Below are the code and all the weights of a small trained network. Each question names an input and a class and asks about switching units off, where a switched-off unit gives its printed mean instead of its output.

import numpy as np


def w(rows, s, z=0):
    codes = np.array(rows[::2]) - 128.0
    scale = np.full(codes.shape[1], s)
    scale[-1] = z or s
    return codes * scale


def norm(h):
    return h / np.sqrt((h * h).mean(-1, keepdims=True) + 1e-5)


def f(y):
    return y / 2 * (1 + np.tanh(0.7978845608 * (y + 0.044715 * y**3)))


def log_softmax(a):
    a = a - a.max(-1, keepdims=True)
    return a - np.log(np.exp(a).sum(-1, keepdims=True))


def net(x, mask):
    res = np.array(x, float).reshape(1, 4) / 4 @ E
    u = 0
    for l in range(3):
        y = f(norm(res) @ A[l][:, :-1].T + A[l][:, -1])
        res = res + np.where(mask[u : u + 3], y, B[l][:, -1]) @ B[l][:, :-1]
        u += 3
    return log_softmax(norm(res)[-1] @ U[:, :-1].T + U[:, -1])


A, B = {}, {}
E = w([
[253,189,45,92],'x0',
[27,230,104,13],'x1',
[128,127,128,132],'x2',
[96,90,29,127],'x3',
],0.005)
A[0] = w([
[61,202,101,84,254],'L0N0',
[80,84,10,150,19],'L0N1',
[173,70,122,170,6],'L0N2',
],0.011,0.003)
B[0] = w([
[141,82,142,115,254],'L0N0',
[170,190,254,135,185],'L0N1',
[127,83,142,76,159],'L0N2',
],0.012,0.0067)
A[1] = w([
[176,185,79,150,88],'L1N0',
[28,226,117,24,192],'L1N1',
[2,95,164,201,4],'L1N2',
],0.0087,0.0037)
B[1] = w([
[36,157,124,58,128],'L1N0',
[247,62,135,254,252],'L1N1',
[61,108,232,125,228],'L1N2',
],0.0084,0.0033)
A[2] = w([
[202,206,53,142,109],'L2N0',
[128,158,246,93,252],'L2N1',
[162,109,2,73,153],'L2N2',
],0.0099,0.004)
B[2] = w([
[28,156,253,176,148],'L2N0',
[169,199,57,75,246],'L2N1',
[101,73,136,69,153],'L2N2',
],0.011)
U = w([
[156,116,126,81,244],'0',
[209,201,152,154,147],'1',
[199,27,135,162,120],'2',
[65,118,202,106,136],'3',
[117,117,27,63,90],'4',
[64,110,39,165,23],'5',
[71,137,106,228,48],'6',
[47,113,6,183,21],'7',
],0.016,0.011)

Each question gives the input, the list of numbers given to net, and the class t.
The units are the neurons (one row each of A and B). Each row of codes is followed by its name. A weight is (code - 128) times the scale printed after its matrix; where a second scale follows, it is the last column's (A, B and U).
mask holds one flag per neuron, layer by layer. A switched-off neuron (its flag False) gives its mean, the last column of its row in B, instead of its output. The means were averaged over made-up inputs and are rounded, as every weight is.
A unit's drop is (log p(t) with every unit on - log p(t) with that unit switched off) / (log p(t) with every unit on - log p(t) with every unit switched off).
The circuit of an input: a set's keep is (log p(t) with only the set's units on - log p(t) with every unit switched off) / (log p(t) with every unit on - log p(t) with every unit switched off). Starting from all 9 units, units are removed one at a time, each time the one whose removal leaves the highest keep (on an exact tie, the one counted first), for as long as the keep stays at least 0.8.
circuit, biggest first: the units of the circuit, biggest drop first
k most important neurons: the k neurons with the biggest drops, biggest first
top k neurons in layer l: the k neurons of layer l with the biggest drops, biggest first
drop of u: that unit's drop, to one decimal
input [3,4,2,-3], class 2: 2 most important neurons -> L0N1, L2N1
input [-2,-5,-8,3], class 0: circuit, biggest first -> L1N1
input [-6,-6,1,6], class 1: circuit, biggest first -> L0N1, L0N0
input [8,8,-7,0], class 2: circuit, biggest first -> L1N1, L2N1
input [8,-7,5,5], class 3: 2 most important neurons -> L2N0, L0N0
input [7,4,4,-1], class 3: 2 most important neurons -> L2N0, L0N1
input [2,7,-3,-3], class 2: circuit, biggest first -> L1N1, L0N1
input [-3,-6,7,6], class 0: circuit, biggest first -> L0N2, L1N1
input [-5,6,-5,6], class 1: circuit, biggest first -> L0N1, L1N1
input [8,7,-6,-5], class 3: circuit, biggest first -> L2N0, L0N1, L2N1
input [-2,6,-4,2], class 2: 2 most important neurons -> L1N1, L2N1
input [3,-6,-5,7], class 1: 4 most important neurons -> L0N1, L0N0, L2N2, L1N1
input [8,-2,-2,-7], class 3: 3 most important neurons -> L2N0, L0N1, L1N2
input [8,-3,-7,-5], class 3: most important neuron -> L2N0
input [4,7,-5,1], class 2: 2 most important neurons -> L1N1, L2N1
input [7,-5,-4,-4], class 3: 2 most important neurons -> L0N1, L2N0
input [5,7,4,0], class 2: 3 most important neurons -> L1N1, L2N1, L0N1
input [1,7,2,2], class 2: 2 most important neurons -> L1N1, L2N1
input [-6,6,4,-6], class 1: 4 most important neurons -> L1N1, L2N1, L2N2, L0N2
input [3,-6,-6,7], class 1: 3 most important neurons -> L0N1, L0N0, L2N2
input [-3,7,-5,0], class 2: 3 most important neurons -> L1N1, L0N1, L2N1
input [0,-6,-5,8], class 1: circuit, biggest first -> L0N1
input [4,3,-4,6], class 1: drop of L1N2 -> 0.1
input [8,1,6,-2], class 3: drop of L2N0 -> 0.5
input [-2,6,-2,3], class 2: drop of L2N2 -> 0.0
input [-6,8,1,0], class 2: drop of L0N1 -> 0.2
input [-8,-7,-3,3], class 3: top neuron in layer 0 -> L0N0
